Below is a small trained network, with its code and all its weights. Each question gives an input and a class and asks what happens when units are switched off, that is, made to give their printed mean instead of their output.

import numpy as np


def w(rows, s, z=0):
    codes = np.array(rows[::2]) - 128.0
    scale = np.full(codes.shape[1], s)
    scale[-1] = z or s
    return codes * scale


def f(y):
    return np.maximum(y, 0)


def log_softmax(a):
    a = a - a.max(-1, keepdims=True)
    return a - np.log(np.exp(a).sum(-1, keepdims=True))


def net(x, mask):
    res = np.array(x, float).reshape(1, 2) / 4 @ E
    y = f(res @ A[0][:, :-1].T + A[0][:, -1])
    res = res + np.where(mask, y, B[0][:, -1]) @ B[0][:, :-1]
    return log_softmax(res[-1] @ U[:, :-1].T + U[:, -1])


A, B = {}, {}
E = w([
[62,144,203,175,70,98,251,98,200,222,195],'x0',
[167,118,93,104,62,51,194,213,20,199,161],'x1',
],0.013)
A[0] = w([
[75,167,145,213,172,167,118,53,176,85,113,72],'N1',
[74,123,175,127,209,167,100,62,139,144,162,76],'N2',
[134,72,64,72,134,128,58,156,88,1,96,253],'N3',
[61,170,174,133,102,124,222,91,160,117,177,182],'N4',
[90,133,145,194,137,159,86,64,168,103,138,72],'N5',
[136,116,87,158,91,70,178,197,30,170,217,5],'N6',
[91,127,186,162,110,132,145,73,167,233,199,194],'N7',
],0.0094,0.0021)
B[0] = w([
[116,72,166,245,86,36,101,161,52,183,153,216],'N1',
[135,68,206,176,127,96,206,155,128,117,60,188],'N2',
[179,173,68,120,197,201,150,152,171,68,140,249],'N3',
[228,181,80,87,168,221,169,134,154,52,197,214],'N4',
[92,107,113,215,53,71,60,209,164,171,111,195],'N5',
[48,75,181,171,46,91,88,166,87,218,47,221],'N6',
[193,167,89,28,138,173,182,42,138,97,148,222],'N7',
],0.011,0.021)
U = w([
[169,203,51,64,170,203,145,89,153,75,173,253],'0',
[10,39,172,163,102,57,129,139,124,173,113,3],'1',
],0.012,0.0019)

Each question gives the input, the list of numbers given to net, and the class t.
The units are the neurons (one row each of A and B). Each row of codes is followed by its name. A weight is (code - 128) times the scale printed after its matrix; where a second scale follows, it is the last column's (A, B and U).
mask holds one flag per neuron, in row order. A switched-off neuron (its flag False) gives its mean, the last column of its row in B, instead of its output. The means were averaged over made-up inputs and are rounded, as every weight is.
A unit's drop is (log p(t) with every unit on - log p(t) with that unit switched off) / (log p(t) with every unit on - log p(t) with every unit switched off).
most important unit: the unit with the biggest drop
k most important neurons: the k neurons with the biggest drops, biggest first
drop when u is switched off: that unit's drop, to one decimal
input [5,4], class 0: most important unit -> N4
input [-6,-7], class 1: 4 most important neurons -> (N1; N4; N7; N5)
input [-2,3], class 1: 2 most important neurons -> (N4; N7)
input [6,6], class 0: 3 most important neurons -> (N4; N7; N1)
input [3,-5], class 1: 2 most important neurons -> (N1; N3)
input [-2,-3], class 1: 2 most important neurons -> (N4; N7)
input [6,-5], class 0: 3 most important neurons -> (N4; N7; N6)
input [-3,6], class 1: drop when N6 is switched off -> 0.6
input [8,8], class 0: drop when N4 is switched off -> 2.9
input [5,-3], class 0: drop when N4 is switched off -> 0.3
